Below is a small trained network, with its code and all its weights. Each question gives an input and a target symbol and asks what happens when units are switched off, that is, made to give their printed mean instead of their output.

import numpy as np


def w(rows, s, z=0):
    codes = np.array(rows[::2]) - 128.0
    scale = np.full(codes.shape[1], s)
    scale[-1] = z or s
    return codes * scale


def norm(h):
    return h / np.sqrt((h * h).mean(-1, keepdims=True) + 1e-5)


def f(y):
    return np.maximum(y, 0)


def softmax(a):
    e = np.exp(a - a.max(-1, keepdims=True))
    return e / e.sum(-1, keepdims=True)


def log_softmax(a):
    a = a - a.max(-1, keepdims=True)
    return a - np.log(np.exp(a).sum(-1, keepdims=True))


def net(x, mask):
    ids = ['αζθλφω'.index(c) for c in x.split()]
    T = len(ids)
    res = E[ids] + P[:T]
    u = 0
    for l in range(2):
        q, k, v = (norm(res) @ M[l].T for M in (Q, K, V))
        z = softmax(np.where(np.tri(T) > 0, q @ k.T / 2**0.5, -1e9)) @ v
        res = res + np.where(mask[u], z, O[l][:, -1]) @ O[l][:, :-1]
        u += 1
        y = f(norm(res) @ A[l][:, :-1].T + A[l][:, -1])
        res = res + np.where(mask[u : u + 4], y, B[l][:, -1]) @ B[l][:, :-1]
        u += 4
    return log_softmax(norm(res)[-1] @ U[:, :-1].T + U[:, -1])


Q, K, V, O, A, B = {}, {}, {}, {}, {}, {}
E = w([
[166,143,25,47,98,88,103],'α',
[219,179,127,107,154,141,96],'ζ',
[106,171,104,203,84,88,88],'θ',
[190,87,184,112,95,131,75],'λ',
[123,149,131,78,7,222,70],'φ',
[214,74,34,168,101,138,224],'ω',
],0.013)
P = w([
[238,140,83,99,190,247,39],'0',
[131,106,80,75,214,143,2],'1',
[121,133,106,86,139,132,46],'2',
[96,116,158,112,93,77,131],'3',
[102,130,153,126,81,67,182],'4',
[135,165,135,157,94,99,216],'5',
[183,237,190,155,70,86,210],'6',
],0.0054)
Q[0] = w([
[85,117,127,109,255,172,158],'0.h1',
[137,125,167,89,83,209,193],'0.h1',
],0.0066)
K[0] = w([
[70,247,110,105,132,93,44],'0.h1',
[151,254,108,79,199,74,149],'0.h1',
],0.0068)
V[0] = w([
[80,208,141,252,188,96,3],'0.h1',
[106,94,246,36,109,200,30],'0.h1',
],0.0057)
O[0] = w([
[33,130,112,54,156,74,176,3],'0.h1',
[178,108,213,2,104,149,87,86],'0.h1',
],0.0081,0.0049)
A[0] = w([
[158,186,84,61,148,74,63,254],'0.n1',
[217,81,190,130,156,120,122,43],'0.n2',
[120,176,82,151,185,94,216,45],'0.n3',
[145,88,255,163,137,108,164,169],'0.n4',
],0.0073,0.0023)
B[0] = w([
[91,180,142,101,153,87,213,254],'0.n1',
[194,98,76,163,130,3,54,182],'0.n2',
[150,217,227,92,97,87,155,163],'0.n3',
[48,194,106,143,129,84,56,152],'0.n4',
],0.0077,0.0057)
Q[1] = w([
[34,2,150,192,223,141,199],'1.h1',
[155,238,129,196,129,221,136],'1.h1',
],0.0053)
K[1] = w([
[141,221,156,161,254,112,119],'1.h1',
[150,100,58,201,109,142,187],'1.h1',
],0.0072)
V[1] = w([
[148,239,177,30,241,191,196],'1.h1',
[243,107,105,168,214,1,81],'1.h1',
],0.0054)
O[1] = w([
[149,36,2,138,224,92,93,3],'1.h1',
[153,68,205,213,141,11,191,254],'1.h1',
],0.0084,0.0014)
A[1] = w([
[137,110,132,53,143,182,66,166],'1.n1',
[158,81,78,122,149,153,134,125],'1.n2',
[102,10,117,141,131,136,169,1],'1.n3',
[151,123,91,170,110,121,151,128],'1.n4',
],0.012,0.0035)
B[1] = w([
[59,254,209,127,99,239,142,251],'1.n1',
[175,31,87,110,99,231,55,175],'1.n2',
[119,165,86,60,86,196,45,135],'1.n3',
[59,141,138,94,87,205,121,254],'1.n4',
],0.0088,0.0053)
U = w([
[246,51,25,163,55,172,138,89],'α',
[217,64,137,169,162,66,82,229],'ζ',
[32,166,87,114,121,18,191,111],'θ',
[206,125,241,73,134,34,122,138],'λ',
[72,181,205,67,122,218,78,173],'φ',
[109,127,199,253,96,121,227,2],'ω',
],0.0074,0.0027)

Each question gives the input, a string of symbols that net reads in full, and the target symbol t.
The units are the heads (2 rows each of Q, K, V and O) and the neurons (one row each of A and B). Each row of codes is followed by its name. A weight is (code - 128) times the scale printed after its matrix; where a second scale follows, it is the last column's (O, A, B and U).
mask holds one flag per unit, layer by layer, with each layer's heads first. A switched-off unit (its flag False) gives its mean, the last column of its rows in O or B, instead of its output. The means were averaged over made-up inputs and are rounded, as every weight is.
A unit's drop is (log p(t) with every unit on - log p(t) with that unit switched off) / (log p(t) with every unit on - log p(t) with every unit switched off).
The circuit of an input: a set's keep is (log p(t) with only the set's units on - log p(t) with every unit switched off) / (log p(t) with every unit on - log p(t) with every unit switched off). Starting from all 10 units, units are removed one at a time, each time the one whose removal leaves the highest keep (on an exact tie, the one counted first), for as long as the keep stays at least 0.8.
circuit, biggest first: the units of the circuit, biggest drop first
top k neurons: the k neurons with the biggest drops, biggest first
top k neurons in layer l: the k neurons of layer l with the biggest drops, biggest first
drop when u is switched off: that unit's drop, to one decimal
input ζ θ λ α, target λ: circuit, biggest first => 0.h1, 1.n4
input ζ ζ α, target ζ: circuit, biggest first => 1.h1, 1.n1
input λ λ ζ φ θ, target φ: circuit, biggest first => 0.h1
input φ α ζ α φ θ, target φ: circuit, biggest first => 1.h1, 0.h1
input θ ζ φ ω λ, target ζ: circuit, biggest first => 1.n1, 0.n2
input λ ω α, target θ: top 2 neurons in layer 0 => 0.n1, 0.n3
input φ ω ω, target ω: top 2 neurons in layer 1 => 1.n2, 1.n4
input ζ φ ζ θ ζ, target θ: circuit, biggest first => 0.n1, 0.h1, 1.h1
input λ α α α ζ α θ, target θ: top 2 neurons => 0.n1, 0.n4
input ω α α, target θ: top 2 neurons => 0.n1, 1.n1
input ζ ω ω, target ω: top 2 neurons in layer 0 => 0.n3, 0.n1
input ω φ θ λ, target ζ: top 2 neurons => 0.n2, 1.n1
input λ λ θ, target λ: drop when 1.n4 is switched off => 0.0
input α ω θ, target ω: circuit, biggest first => 1.h1
input ω θ α ζ θ ω ζ, target ω: drop when 0.h1 is switched off => 0.7
input α ζ ω ω λ, target ω: drop when 1.h1 is switched off => 0.6
